Below are the code and all the weights of a small trained network. Each question names an input and a class and asks about switching units off, where a switched-off unit gives its printed mean instead of its output.

import numpy as np


def w(rows, s, z=0):
    codes = np.array(rows[::2]) - 128.0
    scale = np.full(codes.shape[1], s)
    scale[-1] = z or s
    return codes * scale


def norm(h):
    return h / np.sqrt((h * h).mean(-1, keepdims=True) + 1e-5)


def f(y):
    return np.maximum(y, 0)


def log_softmax(a):
    a = a - a.max(-1, keepdims=True)
    return a - np.log(np.exp(a).sum(-1, keepdims=True))


def net(x, mask):
    res = np.array(x, float).reshape(1, 8) / 4 @ E
    u = 0
    for l in range(3):
        y = f(norm(res) @ A[l][:, :-1].T + A[l][:, -1])
        res = res + np.where(mask[u : u + 4], y, B[l][:, -1]) @ B[l][:, :-1]
        u += 4
    return log_softmax(norm(res)[-1] @ U[:, :-1].T + U[:, -1])


A, B = {}, {}
E = w([
[139,88,121,145,108,136,140,107,130,140],'x0',
[132,161,138,154,111,136,146,166,128,158],'x1',
[92,87,127,102,77,187,71,199,147,97],'x2',
[46,77,140,215,172,59,80,150,143,182],'x3',
[235,122,228,83,148,120,3,98,126,180],'x4',
[129,126,120,130,127,131,124,135,127,125],'x5',
[226,103,127,195,207,143,150,212,146,58],'x6',
[139,135,124,185,75,80,95,129,70,77],'x7',
],0.0028)
A[0] = w([
[161,100,173,90,143,120,88,101,107,160,254],'0.n1',
[100,146,58,184,119,157,171,203,98,158,104],'0.n2',
[70,132,43,122,157,176,172,92,112,81,14],'0.n3',
[100,111,133,61,211,250,172,92,255,196,105],'0.n4',
],0.004,0.0027)
B[0] = w([
[71,156,107,132,130,71,208,180,176,102,254],'0.n1',
[125,109,214,77,145,74,145,121,139,131,218],'0.n2',
[138,109,188,70,87,63,140,128,187,131,180],'0.n3',
[155,100,106,163,142,68,124,176,3,154,229],'0.n4',
],0.0059,0.0034)
A[1] = w([
[134,155,169,198,42,84,86,105,37,39,19],'1.n1',
[200,111,222,85,159,134,22,73,154,178,6],'1.n2',
[94,49,137,71,71,205,56,226,133,117,154],'1.n3',
[227,170,107,4,76,229,212,98,69,87,69],'1.n4',
],0.004,0.0023)
B[1] = w([
[116,86,58,70,189,84,148,222,30,254,193],'1.n1',
[131,83,131,113,19,39,225,157,215,118,143],'1.n2',
[196,228,56,160,159,82,161,28,133,136,224],'1.n3',
[36,70,173,238,211,61,72,144,171,201,252],'1.n4',
],0.0058,0.0028)
A[2] = w([
[81,111,145,176,121,107,66,106,135,171,219],'2.n1',
[173,148,170,144,167,67,213,103,101,161,252],'2.n2',
[255,132,223,75,89,65,34,149,154,219,79],'2.n3',
[65,129,192,60,44,148,77,35,37,211,151],'2.n4',
],0.0041,0.0027)
B[2] = w([
[177,135,199,151,173,230,100,125,147,116,189],'2.n1',
[134,158,97,89,31,186,36,101,134,96,255],'2.n2',
[5,67,119,115,99,127,243,123,118,110,160],'2.n3',
[254,96,127,124,213,187,185,171,137,55,164],'2.n4',
],0.0059,0.008)
U = w([
[44,94,165,86,65,28,254,124,195,107,116],'0',
[79,103,191,229,217,130,88,112,167,187,88],'1',
[210,131,132,123,156,184,171,141,130,68,227],'2',
[153,113,89,103,151,51,149,175,4,214,80],'3',
[141,145,136,103,107,146,99,114,139,108,189],'4',
[131,140,139,101,102,143,106,124,144,97,173],'5',
[157,150,138,102,114,146,93,119,129,99,114],'6',
[147,215,77,143,87,115,108,24,152,136,3],'7',
],0.0069,0.0035)

Each question gives the input, the list of numbers given to net, and the class t.
The units are the neurons (one row each of A and B). Each row of codes is followed by its name. A weight is (code - 128) times the scale printed after its matrix; where a second scale follows, it is the last column's (A, B and U).
mask holds one flag per neuron, layer by layer. A switched-off neuron (its flag False) gives its mean, the last column of its row in B, instead of its output. The means were averaged over made-up inputs and are rounded, as every weight is.
A unit's drop is (log p(t) with every unit on - log p(t) with that unit switched off) / (log p(t) with every unit on - log p(t) with every unit switched off).
The circuit of an input: a set's keep is (log p(t) with only the set's units on - log p(t) with every unit switched off) / (log p(t) with every unit on - log p(t) with every unit switched off). Starting from all 12 units, units are removed one at a time, each time the one whose removal leaves the highest keep (on an exact tie, the one counted first), for as long as the keep stays at least 0.8.
circuit, biggest first: the units of the circuit, biggest drop first
unit that matters most: the unit with the biggest drop
k most important neurons: the k neurons with the biggest drops, biggest first
k most important neurons of layer l: the k neurons of layer l with the biggest drops, biggest first
input [7,-7,-7,3,-2,-7,2,1], class 4: 2 most important neurons of layer 1 : 1.n3, 1.n4
input [3,3,-7,6,1,5,-1,-1], class 7: 3 most important neurons : 1.n4, 2.n2, 2.n4
input [1,-3,-2,-3,8,7,-8,5], class 0: unit that matters most : 2.n3
input [3,3,-1,5,-4,-8,2,-4], class 6: 2 most important neurons : 1.n4, 0.n1
input [7,-6,4,-8,6,2,8,4], class 1: 2 most important neurons : 1.n4, 0.n2
input [-4,-7,-1,-1,-4,-6,-8,4], class 2: 2 most important neurons : 2.n4, 0.n1
input [-3,4,4,-2,7,-4,5,-6], class 0: 2 most important neurons of layer 2 : 2.n3, 2.n1
input [-6,4,-6,-4,5,1,-8,8], class 2: 3 most important neurons : 2.n4, 0.n4, 1.n3
input [-7,6,-1,-8,5,1,8,5], class 1: circuit, biggest first : 1.n4, 0.n4, 2.n4
input [5,7,-2,-2,8,8,7,-4], class 0: 3 most important neurons of layer 2 : 2.n3, 2.n1, 2.n4
input [0,-1,-3,4,-4,7,-7,-6], class 2: 2 most important neurons of layer 1 : 1.n4, 1.n1
input [3,6,7,3,-6,2,2,-4], class 7: circuit, biggest first : 1.n3, 0.n1
input [-4,4,3,-7,-7,-6,6,6], class 0: 2 most important neurons of layer 2 : 2.n1, 2.n4
input [2,-8,-8,-7,8,-5,-4,-8], class 0: circuit, biggest first : 2.n3, 1.n2
input [8,-2,8,-8,2,0,0,-8], class 1: circuit, biggest first : 1.n4
input [6,-6,0,-2,6,3,0,0], class 0: 2 most important neurons : 2.n3, 1.n3
input [4,2,-3,0,6,2,-7,2], class 2: 4 most important neurons : 2.n4, 0.n1, 0.n2, 0.n3
input [-6,1,4,-3,-7,-4,-8,0], class 2: 3 most important neurons of layer 2 : 2.n4, 2.n3, 2.n2
input [-5,-1,6,-6,5,4,5,-5], class 1: 4 most important neurons : 1.n4, 0.n2, 2.n4, 0.n3
input [2,-4,1,4,7,7,-7,-1], class 0: 2 most important neurons of layer 2 : 2.n3, 2.n2
input [4,-8,-2,1,-3,-6,-8,8], class 2: 2 most important neurons : 2.n4, 0.n4
input [-6,5,3,-3,4,2,1,8], class 3: circuit, biggest first : 1.n1
input [-3,5,-4,2,2,-1,-6,6], class 2: 2 most important neurons of layer 1 : 1.n4, 1.n3
input [6,1,6,5,8,-8,-5,0], class 0: 2 most important neurons : 2.n3, 1.n2
input [-4,-6,3,0,2,5,5,6], class 3: 2 most important neurons : 1.n1, 2.n1
input [5,6,-5,0,3,5,-8,-3], class 2: 2 most important neurons : 2.n4, 1.n3
input [2,4,-6,-4,0,0,3,-8], class 3: 2 most important neurons : 0.n4, 2.n1
input [6,-2,-1,-7,-3,-1,6,5], class 1: circuit, biggest first : 1.n4, 0.n1
input [-7,-3,2,-6,6,-7,-8,8], class 2: circuit, biggest first : 2.n4
input [3,-8,-4,-2,-4,0,-8,3], class 2: 2 most important neurons : 2.n4, 0.n1
